Below is a small trained network, with its code and all its weights. Each question gives an input and a target symbol and asks what happens when units are switched off, that is, made to give their printed mean instead of their output.

import numpy as np


def w(rows, s, z=0):
    codes = np.array(rows[::2]) - 128.0
    scale = np.full(codes.shape[1], s)
    scale[-1] = z or s
    return codes * scale


def f(y):
    return y / 2 * (1 + np.tanh(0.7978845608 * (y + 0.044715 * y**3)))


def softmax(a):
    e = np.exp(a - a.max(-1, keepdims=True))
    return e / e.sum(-1, keepdims=True)


def log_softmax(a):
    a = a - a.max(-1, keepdims=True)
    return a - np.log(np.exp(a).sum(-1, keepdims=True))


def net(x, mask):
    ids = ['ΘΞαδεζφψ'.index(c) for c in x.split()]
    T = len(ids)
    res = E[ids] + P[:T]
    q, k, v = (res @ M[0].T for M in (Q, K, V))
    z = softmax(np.where(np.tri(T) > 0, q @ k.T / 4**0.5, -1e9)) @ v
    res = res + np.where(mask[0], z, O[0][:, -1]) @ O[0][:, :-1]
    y = f(res @ A[0][:, :-1].T + A[0][:, -1])
    res = res + np.where(mask[1:13], y, B[0][:, -1]) @ B[0][:, :-1]
    return log_softmax(res[-1] @ U[:, :-1].T + U[:, -1])


Q, K, V, O, A, B = {}, {}, {}, {}, {}, {}
E = w([
[127,116,128,75,125],'Θ',
[129,132,159,151,131],'Ξ',
[41,96,97,119,116],'α',
[126,118,149,131,119],'δ',
[118,105,154,165,111],'ε',
[183,138,150,137,3],'ζ',
[131,132,143,107,133],'φ',
[104,83,114,61,48],'ψ',
],0.028)
P = w([
[219,128,120,129,130],'0',
[128,161,174,121,159],'1',
[178,34,120,128,169],'2',
[157,204,55,191,55],'3',
[103,137,247,70,145],'4',
[152,109,156,96,67],'5',
[148,235,112,181,77],'6',
],0.014)
Q[0] = w([
[171,59,151,108,108],'head 1',
[93,84,176,128,161],'head 1',
[6,111,147,100,140],'head 1',
[126,106,174,111,211],'head 1',
],0.021)
K[0] = w([
[129,209,33,178,96],'head 1',
[193,54,20,133,158],'head 1',
[111,8,95,192,158],'head 1',
[229,83,80,133,163],'head 1',
],0.017)
V[0] = w([
[115,197,80,39,254],'head 1',
[112,138,139,192,205],'head 1',
[220,230,125,42,130],'head 1',
[143,51,12,5,98],'head 1',
],0.0076)
O[0] = w([
[70,143,224,138,78,2],'head 1',
[187,88,188,172,162,49],'head 1',
[110,199,184,29,101,167],'head 1',
[107,248,107,195,54,150],'head 1',
],0.013,0.0084)
A[0] = w([
[153,89,247,111,159,64],'neuron 1',
[132,141,112,85,116,215],'neuron 2',
[139,123,106,86,83,221],'neuron 3',
[148,136,163,109,167,216],'neuron 4',
[95,90,100,133,119,152],'neuron 5',
[138,154,129,174,142,135],'neuron 6',
[150,109,77,161,94,111],'neuron 7',
[145,162,161,101,52,173],'neuron 8',
[73,123,139,121,144,93],'neuron 9',
[161,134,136,155,131,254],'neuron 10',
[84,143,83,152,185,194],'neuron 11',
[152,104,159,131,196,197],'neuron 12',
],0.016,0.0088)
B[0] = w([
[182,169,84,39,171,153],'neuron 1',
[116,137,152,174,121,232],'neuron 2',
[129,155,181,150,162,249],'neuron 3',
[233,121,156,164,132,163],'neuron 4',
[76,201,114,99,86,154],'neuron 5',
[105,81,119,84,116,142],'neuron 6',
[115,74,168,94,141,185],'neuron 7',
[136,49,92,95,136,242],'neuron 8',
[206,97,56,146,124,128],'neuron 9',
[44,146,141,144,186,162],'neuron 10',
[157,122,20,165,114,167],'neuron 11',
[138,170,155,149,9,173],'neuron 12',
],0.011,0.021)
U = w([
[72,138,193,31,60,146],'Θ',
[177,133,131,68,87,29],'Ξ',
[108,80,164,163,194,207],'α',
[115,171,234,190,139,253],'δ',
[194,44,147,169,73,64],'ε',
[157,134,109,107,184,120],'ζ',
[186,2,128,77,208,149],'φ',
[145,104,85,82,95,75],'ψ',
],0.009,0.0071)

Each question gives the input, a string of symbols that net reads in full, and the target symbol t.
The units are the heads (4 rows each of Q, K, V and O) and the neurons (one row each of A and B). Each row of codes is followed by its name. A weight is (code - 128) times the scale printed after its matrix; where a second scale follows, it is the last column's (O, A, B and U).
mask holds one flag per unit, heads first, then neurons. A switched-off unit (its flag False) gives its mean, the last column of its rows in O or B, instead of its output. The means were averaged over made-up inputs and are rounded, as every weight is.
A unit's drop is (log p(t) with every unit on - log p(t) with that unit switched off) / (log p(t) with every unit on - log p(t) with every unit switched off).
The circuit of an input: a set's keep is (log p(t) with only the set's units on - log p(t) with every unit switched off) / (log p(t) with every unit on - log p(t) with every unit switched off). Starting from the 12 units with the biggest drops (on a tie, the unit counted first), units are removed one at a time, each time the one whose removal leaves the highest keep (on an exact tie, the one counted first), for as long as the keep stays at least 0.8.
circuit, biggest first: the units of the circuit, biggest drop first
unit that matters most: the unit with the biggest drop
top k neurons: the k neurons with the biggest drops, biggest first
input δ δ δ δ, target δ: circuit, biggest first -> [neuron 8; head 1]
input ε ζ δ Ξ Θ, target δ: circuit, biggest first -> [neuron 8; head 1]
input δ δ ψ φ δ, target ψ: circuit, biggest first -> [head 1; neuron 11; neuron 8]
input α Θ δ Ξ, target Θ: circuit, biggest first -> [head 1; neuron 8]
input ζ Θ Ξ α φ φ, target α: top 3 neurons -> [neuron 8; neuron 12; neuron 10]
input α Ξ Ξ Θ δ φ, target Θ: circuit, biggest first -> [head 1]
input φ α ψ ε, target α: circuit, biggest first -> [neuron 10; head 1; neuron 12]
input Θ δ Θ ψ Θ Θ, target ψ: circuit, biggest first -> [head 1; neuron 8]
input δ Θ Θ ζ ε δ, target ζ: circuit, biggest first -> [head 1; neuron 8; neuron 3]
input Θ ζ Θ Θ, target ζ: top 4 neurons -> [neuron 8; neuron 3; neuron 12; neuron 11]
input δ Ξ Θ Ξ, target Ξ: top 3 neurons -> [neuron 12; neuron 1; neuron 8]
input Ξ δ Θ, target Ξ: circuit, biggest first -> [neuron 12; head 1; neuron 1; neuron 8]
input α ψ φ φ ψ δ φ, target ψ: top 2 neurons -> [neuron 11; neuron 8]
input ζ ε δ ψ ζ, target φ: circuit, biggest first -> [neuron 8]
input δ δ ζ Θ, target δ: circuit, biggest first -> [neuron 8; head 1; neuron 11]
input φ α Ξ φ ζ ε, target φ: circuit, biggest first -> [head 1; neuron 12; neuron 8]
input ζ ψ ψ, target Θ: top 3 neurons -> [neuron 5; neuron 4; neuron 3]
input Θ φ Θ Θ Θ Ξ Θ, target Θ: top 2 neurons -> [neuron 8; neuron 11]
input Ξ φ φ, target Ξ: top 2 neurons -> [neuron 12; neuron 1]
input Ξ α ψ Θ ε ε, target Θ: top 3 neurons -> [neuron 8; neuron 4; neuron 11]
input ε φ ε, target ε: unit that matters most -> neuron 12
input α ε δ, target α: top 2 neurons -> [neuron 8; neuron 10]
input α δ Θ δ φ ζ δ, target φ: top 2 neurons -> [neuron 12; neuron 8]
input ε Θ ψ, target Θ: top 3 neurons -> [neuron 5; neuron 8; neuron 12]
